Below are the code and all the weights of a small trained network. Each question names an input and a class and asks about switching units off, where a switched-off unit gives its printed mean instead of its output.

import numpy as np


def w(rows, s, z=0):
    codes = np.array(rows[::2]) - 128.0
    scale = np.full(codes.shape[1], s)
    scale[-1] = z or s
    return codes * scale


def f(y):
    return y / 2 * (1 + np.tanh(0.7978845608 * (y + 0.044715 * y**3)))


def log_softmax(a):
    a = a - a.max(-1, keepdims=True)
    return a - np.log(np.exp(a).sum(-1, keepdims=True))


def net(x, mask):
    res = np.array(x, float).reshape(1, 4) / 4 @ E
    y = f(res @ A[0][:, :-1].T + A[0][:, -1])
    res = res + np.where(mask, y, B[0][:, -1]) @ B[0][:, :-1]
    return log_softmax(res[-1] @ U[:, :-1].T + U[:, -1])


A, B = {}, {}
E = w([
[182,237,147,224],'x0',
[168,168,8,96],'x1',
[227,43,118,185],'x2',
[1,81,60,227],'x3',
],0.0064)
A[0] = w([
[180,134,154,96,107],'neuron 1',
[87,75,92,142,125],'neuron 2',
[159,136,147,103,93],'neuron 3',
[181,75,116,171,74],'neuron 4',
[100,164,133,108,61],'neuron 5',
[59,221,138,92,59],'neuron 6',
[204,83,106,209,79],'neuron 7',
[106,102,249,178,64],'neuron 8',
[151,104,122,144,53],'neuron 9',
[108,131,230,181,71],'neuron 10',
[181,49,119,143,73],'neuron 11',
[170,145,155,83,38],'neuron 12',
[154,157,34,114,68],'neuron 13',
[173,143,148,104,123],'neuron 14',
[110,119,172,133,67],'neuron 15',
[165,144,153,105,87],'neuron 16',
[97,102,87,170,83],'neuron 17',
[146,143,64,115,72],'neuron 18',
[152,158,31,116,70],'neuron 19',
[143,176,135,180,71],'neuron 20',
[108,24,103,21,2],'neuron 21',
[161,185,30,137,75],'neuron 22',
[103,116,110,156,57],'neuron 23',
[100,121,95,192,91],'neuron 24',
[114,88,121,90,52],'neuron 25',
[90,152,95,239,109],'neuron 26',
[194,164,168,104,135],'neuron 27',
[63,205,141,104,65],'neuron 28',
[172,243,153,234,47],'neuron 29',
[145,170,134,167,92],'neuron 30',
[129,126,132,131,143],'neuron 31',
],0.017,0.0049)
B[0] = w([
[146,165,178,120,177],'neuron 1',
[142,156,176,85,185],'neuron 2',
[131,149,161,126,152],'neuron 3',
[120,170,78,158,171],'neuron 4',
[129,144,102,143,141],'neuron 5',
[120,194,59,174,195],'neuron 6',
[125,186,39,175,200],'neuron 7',
[137,52,160,219,193],'neuron 8',
[127,136,108,142,130],'neuron 9',
[138,60,152,194,183],'neuron 10',
[114,164,65,155,173],'neuron 11',
[135,158,174,138,166],'neuron 12',
[122,74,159,195,186],'neuron 13',
[123,161,171,121,171],'neuron 14',
[149,101,127,149,136],'neuron 15',
[120,152,168,125,160],'neuron 16',
[129,158,182,126,174],'neuron 17',
[132,93,145,165,159],'neuron 18',
[141,77,155,192,188],'neuron 19',
[112,90,98,68,168],'neuron 20',
[124,74,77,16,210],'neuron 21',
[140,60,150,176,199],'neuron 22',
[143,148,155,112,144],'neuron 23',
[119,161,188,117,179],'neuron 24',
[131,101,110,90,147],'neuron 25',
[133,184,204,82,216],'neuron 26',
[111,182,198,116,205],'neuron 27',
[137,185,60,160,183],'neuron 28',
[116,74,59,2,246],'neuron 29',
[136,106,98,73,162],'neuron 30',
[125,129,131,128,131],'neuron 31',
],0.048,0.012)
U = w([
[117,69,68,63,254],'0',
[131,196,195,134,94],'1',
[151,25,121,247,65],'2',
[112,213,2,216,87],'3',
],0.0054,0.0037)

Each question gives the input, the list of numbers given to net, and the class t.
The units are the neurons (one row each of A and B). Each row of codes is followed by its name. A weight is (code - 128) times the scale printed after its matrix; where a second scale follows, it is the last column's (A, B and U).
mask holds one flag per neuron, in row order. A switched-off neuron (its flag False) gives its mean, the last column of its row in B, instead of its output. The means were averaged over made-up inputs and are rounded, as every weight is.
A unit's drop is (log p(t) with every unit on - log p(t) with that unit switched off) / (log p(t) with every unit on - log p(t) with every unit switched off).
The circuit of an input: a set's keep is (log p(t) with only the set's units on - log p(t) with every unit switched off) / (log p(t) with every unit on - log p(t) with every unit switched off). Starting from the 12 units with the biggest drops (on a tie, the unit counted first), units are removed one at a time, each time the one whose removal leaves the highest keep (on an exact tie, the one counted first), for as long as the keep stays at least 0.8.
circuit, biggest first: the units of the circuit, biggest drop first
unit that matters most: the unit with the biggest drop
k most important neurons: the k neurons with the biggest drops, biggest first
drop when u is switched off: that unit's drop, to one decimal
input [4,0,7,8], class 1: unit that matters most	neuron 26
input [-7,-1,-1,8], class 1: 4 most important neurons	neuron 29; neuron 2; neuron 17; neuron 24
input [-4,-8,5,8], class 1: 4 most important neurons	neuron 2; neuron 26; neuron 24; neuron 17
input [-4,-8,-5,7], class 2: 4 most important neurons	neuron 8; neuron 10; neuron 27; neuron 15
input [1,-4,5,2], class 3: 2 most important neurons	neuron 7; neuron 22
input [8,1,-8,1], class 0: 3 most important neurons	neuron 29; neuron 20; neuron 7
input [5,2,-8,6], class 3: 2 most important neurons	neuron 6; neuron 28
input [-6,2,7,-2], class 3: 4 most important neurons	neuron 11; neuron 29; neuron 4; neuron 7
input [4,-4,0,1], class 0: 4 most important neurons	neuron 29; neuron 22; neuron 19; neuron 13
input [-6,8,-5,6], class 2: 2 most important neurons	neuron 29; neuron 19
input [7,-5,-7,-2], class 0: 4 most important neurons	neuron 29; neuron 7; neuron 20; neuron 30
input [7,-6,8,6], class 3: 3 most important neurons	neuron 7; neuron 4; neuron 21
input [7,6,-2,6], class 0: drop when neuron 29 is switched off	8.8
input [-5,2,-7,-4], class 3: circuit, biggest first	neuron 6
input [6,5,0,-6], class 0: drop when neuron 24 is switched off	0.5
input [6,1,-3,5], class 0: drop when neuron 29 is switched off	4.2
